[[-11 -15 -12  -9 -13   9  -5  -1   0  12   7  15]
 [-15 -19  -7  -5 -12   5   6  -4   6  11  11  16]
 [-39   2  -8  14  -6  28  24  -5  37 -19  39  17]
 [ -8 -21  -9 -13 -14   4  -8   1  -2  15   7  18]
 [  1  -3  -2  -9 -27   8 -17 -11  11 -16  16  11]] -> -15

[[72 43 56 60 77 56 58 44 49 51 45 60 50 54 46]
 [39 51 51 50 39 59 49 43 52 42 51 58 55 43 51]
 [51 46 54 46 42 37 46 57 45 51 27 24 37 58 64]
 [39 40 62 52 40 66 46 34 46 28 26 54 46 43 67]
 [70 37 44 45 74 31 46 52 38 54 41 33 33 56 44]
 [40 42 39 40 49 46 40 40 42 40 57 52 45 38 39]
 [50 41 41 42 58 42 42 44 42 45 53 48 42 44 40]] -> 39

[[5561 5440 5573 5564 5566 5541 5547 5445 5435 5464 5553 5543]
 [9245 5440 9181 9260 9236 9127 9059 1769 1725 1937 9219 9088]
 [7598 5440 7564 7607 7593 7528 7491 3379 3353 3477 7582 7506]
 [5054 5440 5056 5052 5053 5071 5075 5771 5779 5750 5059 5074]
 [8697 5440 8640 8710 8689 8598 8540 2278 2241 2421 8676 8565]
 [5052 5440 5041 5047 5047 5084 5081 5665 5679 5630 5063 5084]
 [1647 5440 1730 1635 1662 1743 1820 9261 9295 9110 1664 1785]
 [1557 5440 1617 1540 1564 1684 1747 9136 9185 8955 1586 1721]
 [6238 5440 6234 6243 6239 6201 6193 4756 4741 4801 6227 6196]
 [7127 5440 7091 7132 7120 7084 7050 3742 3727 3810 7119 7065]
 [8390 5440 8340 8402 8383 8300 8247 2586 2552 2716 8370 8269]
 [2617 5440 2680 2608 2629 2687 2746 8293 8317 8182 2629 2720]] -> 9245

[[ -6 -14  48 -19  -3 -17  50  -6 -26 -18 -11 -16  15 -13  10]
 [ 16  11  21  15  13  14 -17  20  10  14  17   8  35  14  18]
 [ 17  20   0  11  14  13  18   5   9  15   9  33  -5  14  20]
 [ 27  19  23   8  15  10   5   3  -7  13  10  42  15  13  44]
 [  8  11   1  13  10  12  17   8  17  12  10  10   0  11   5]
 [ 13  10  13  10   9   9  17   4   7  10   9  17   5   9  18]
 [ 10  11   4   7   8   7  35  -2   8   8   4  21 -13   7  13]
 [ 13  13   4  19  12  16  -3  15  21  16  16  10  14  15   9]
 [  1   5  -4  15   6  11  24   9  25  10  10  -4  -6   9 -10]] -> 16

[[5 7 7 4 2 6 6 7 7 5 6 3 3 5]
 [7 7 5 5 6 5 5 6 7 3 7 3 7 8]
 [6 6 2 5 8 4 6 5 4 4 6 4 8 5]
 [4 7 4 5 6 4 6 8 6 3 5 7 7 5]
 [7 7 4 3 6 5 6 5 6 4 7 2 7 7]
 [4 5 6 5 3 5 4 1 5 5 4 4 5 9]
 [7 4 7 7 5 7 5 7 7 5 5 3 2 5]
 [4 6 5 6 4 8 8 4 5 6 5 4 3 6]
 [6 6 6 6 4 4 6 6 7 6 7 1 2 4]
 [4 9 5 7 5 4 8 7 6 3 6 5 6 4]] -> 7

[[44 33 60 51 56 51 52 53 60 37 55 41 63 48]
 [59 60 50 51 29 25 50 39 61 71 61 39 68 42]
 [50 23 38 53 65 44 93 52 47 17 55 74 65 58]
 [63 46 32 85 84 53 68 76 65  6 46 62 58 73]
 [53 73 73 42 35 44 40 47 52 74 56 57 34 52]
 [55 57 61 47 67 61 42 43 81 40 42 54 51 69]
 [72 60 56 53 50 56 78 58 65 40 48 55 43 49]
 [51 66 30 56 56 44 62 58 47 79 67 74 42 73]] -> 59

[[ 97  69 200  68 159  81]
 [112  52 169  54 118  64]
 [109  55 185  54 132  70]
 [127  52 195  50 132  89]
 [101  67 200  67 155  80]
 [ 98  62 192  58 148  79]
 [ 79  67 190  66 159  73]] -> 112

[[ 41  -9 -30 -30   5  28   6  26  17  17  -7 -12 -32 -14  19   8]
 [ 41  -8 -32   5 -28  20   9   4  13 -44   3  16 -33  -7 -18  -1]
 [ 41  -8 -30 -30   4  27   3  24  19  17  -8  11 -33 -18  19   7]
 [ 41  -8 -30 -29   8  31  10  27  16  17  -7  -8 -30  -9  18  10]
 [ 41  -8 -32 -17  21   4  21 -34 -32   6   5   6  21  25  20  -4]
 [ 41  -8 -25 -33 -16 -18 -34 -17  21  29   8  -5  17   3   9 -19]
 [ 41  -8 -27 -33 -11  -6 -29  -5  23  23 -13   1 -15 -32  27 -10]
 [ 41  -8 -29 -31  -4  16  -8  17  22  19 -11   1 -32 -28  23   2]
 [ 41  -8 -31   6 -22  23   6   6  15 -43   6   3 -33  -2 -19  -5]
 [ 41  -8 -23 -32 -30 -11 -18   3  16  24  19  -7  23  21 -15  -7]] -> 41
---
Input: [ 0.111 -0.018 -0.033 -0.189 -0.045  0.061]
Output: 0.111, 0.061

Input: [ 0.11 -0.11 -0.05 -0.15]
Output: 0.11, -0.15

Input:
[[-0.03  0.22  0.17  0.16  0.09  0.08]
 [ 0.04  0.03  0.03  0.03  0.04  0.03]
 [ 0.23 -0.14 -0.04  0.06  0.18 -0.02]]
Output: -0.03, -0.02

Input: [ 15.73 -18.48 -14.42  -5.27  18.15  -5.32]
Output: 15.73, -5.32

Input: [ 122.10   46.14 -202.63 -146.21  -96.72 -157.18   95.56]
Output: 122.10, 95.56

Input: [-1.05  1.47  0.92  0.16 -0.79]
Output: -1.05, -0.79

Input: [ 55.966   3.835 -89.880 -95.414 126.266]
Output: 55.966, 126.266

Input: [   7.115   79.936   20.920 -114.863  155.191   -6.497  -72.441]
Output: 7.115, -72.441
---
[-1, 33, -47, 9, -42, -68, -34] Answer: 33
[62, 65, 67, 44, 70, 32, 39] Answer: 65
[11, -72, -5, -35, -17] Answer: -72
[2, 24, -61, -4, -46] Answer: 24
[20, 33, 62, -1, -2, 22, 23] Answer: 33
[-6, 58, 66, 14, -32] Answer: 58
[-58, -2, -19, -29, -53, -6, -28] Answer: -2
---
array([[  6,   8,  42, -58],
       [ 51,   5,  57, -29],
       [ 48,  25,  34,  -2]]) value 25

array([[ -6, -39,  23, -10, -13, -36, -75],
       [ -9, -39,  25,   4,  -1, -51, -45],
       [ -8,  -9,   5,  23,  26, -31,  39]]) value -9

array([[  7, -80,  10,  74, -24,  11, -21],
       [ -8, -46, -13,  47, -35,   7, -18],
       [ 16, -35,  22,  29,  11,   2,  -4]]) value -35

array([[ 24,  18, -20,  -7, -17, -24,  16],
       [  2,   7,   3,   6, -11,  12,   8],
       [-37,  82,  -6,  -4,  52, -19, -34]]) value 82

array([[ 28, -17, -45, -30],
       [-50,  55, -32, -71],
       [ 38, -54,  48,  45]]) value -54

array([[-56,  77,  22, -22, -14],
       [ 15,  50,   7, -38, -12],
       [-45, -11,  -1,  64,  31]]) value -11

array([[-18,  66,   4, -62],
       [-24,  37,   7, -39],
       [ 29,   5, -11,   1]]) value 5

array([[ 25,  73, -43, -10,  16, -32],
       [ 15,  81,  50, -39, -38,   3],
       [  5, -17,  22,  43,  41,  59]]) value -17

array([[  0, -53,  -4, -18,   7],
       [-18,  23, -11,  16, -32],
       [-37, -23,  55, -82,  34]]) value -23

array([[-32, -64, -56,  21,  62, -29, -31],
       [ 59, -45,  57, -26,  47,  -7,  20],
       [ 72, -47, -64, -45, -38, -46, -65]]) value -47
---
[-0.603  0.904 -0.684 -1.406]
-0.684

[[-0.058 -0.563 -0.413  0.324]
 [ 1.058 -0.186 -1.950  0.915]]
-0.413

[[ 1.9  0.8 -0.6  1.3]
 [ 0.8 -1.6  0.4 -0.4]]
-0.6

[[-0.65 -0.19 -1.45  0.35]
 [ 0.39 -0.81 -1.71  1.12]]
-1.45

[-0.06  0.05 -0.09  0.15]
-0.09

[ 0.081 -0.125  0.168  0.172]
0.168

[[-0.096  0.170 -0.170 -0.146]
 [-0.077  0.034 -0.129 -0.161]]
-0.170

[ 0.8  1.1  0.5 -1.6]
0.5
---
[[31, -42, 5, 10],
[-27, 38, 0, -14],
[-65, 74, 5, -33]] -> -14

[[2, 23, 9, 0, -6],
[46, 61, -48, -15, 67],
[-2, -8, -6, -1, -3]] -> -2

[[11, -43, -8, -47, 2],
[0, -68, -23, 7, 25],
[0, 53, -2, -6, -9]] -> 0

[[-1, -5, -18, -24, -2, -63],
[28, -23, -7, -51, -35, 3]] -> -23

[[-31, 1, 14, -23, -1],
[-4, -73, -5, 8, -15]] -> -4

[7, 59, 12, -31, -44, -4] -> 59
---
[ 0.148  0.033  0.019  0.004 -0.131] result: -0.131
[-0.5  0.0  1.3 -0.1 -1.4  0.9] result: 0.9
[-178.3 -108.5   35.1  134.0] result: 134.0
[ 0.162  0.167 -0.009 -0.155] result: -0.155
[ 0.11 -0.05  0.17 -0.11  0.12 -0.18  0.13] result: 0.13
[-1.3 -1.7  1.1 -0.4  0.9] result: 0.9
[-0.3  1.4 -1.5  1.0 -1.0  1.5] result: 1.5
[ 0.6 -1.1 -0.5  0.4 -1.5  0.4  1.1] result: 1.1
[  44.8 -167.5   92.6  102.7  153.0  156.3  176.1] result: 176.1
---
[-0.49  1.31  0.17 -1.57  1.68  1.10] out 1.10
[ -8.19  -6.15  11.42 -13.94  -1.82   6.77] out 6.77
[ 0.02  0.12 -0.11 -0.13  0.10 -0.01 -0.07] out -0.07
[ 0.05  0.13 -0.16  0.16] out 0.16
[  6.5 -13.1  12.7  -5.2  -2.6 -14.8] out -14.8
[-0.021 -0.099  0.147  0.174 -0.175  0.028  0.150] out 0.150
[  1.48 -10.12  10.62  -3.29] out -3.29
[ -6.4 -18.8  18.3   8.5  15.2] out 15.2
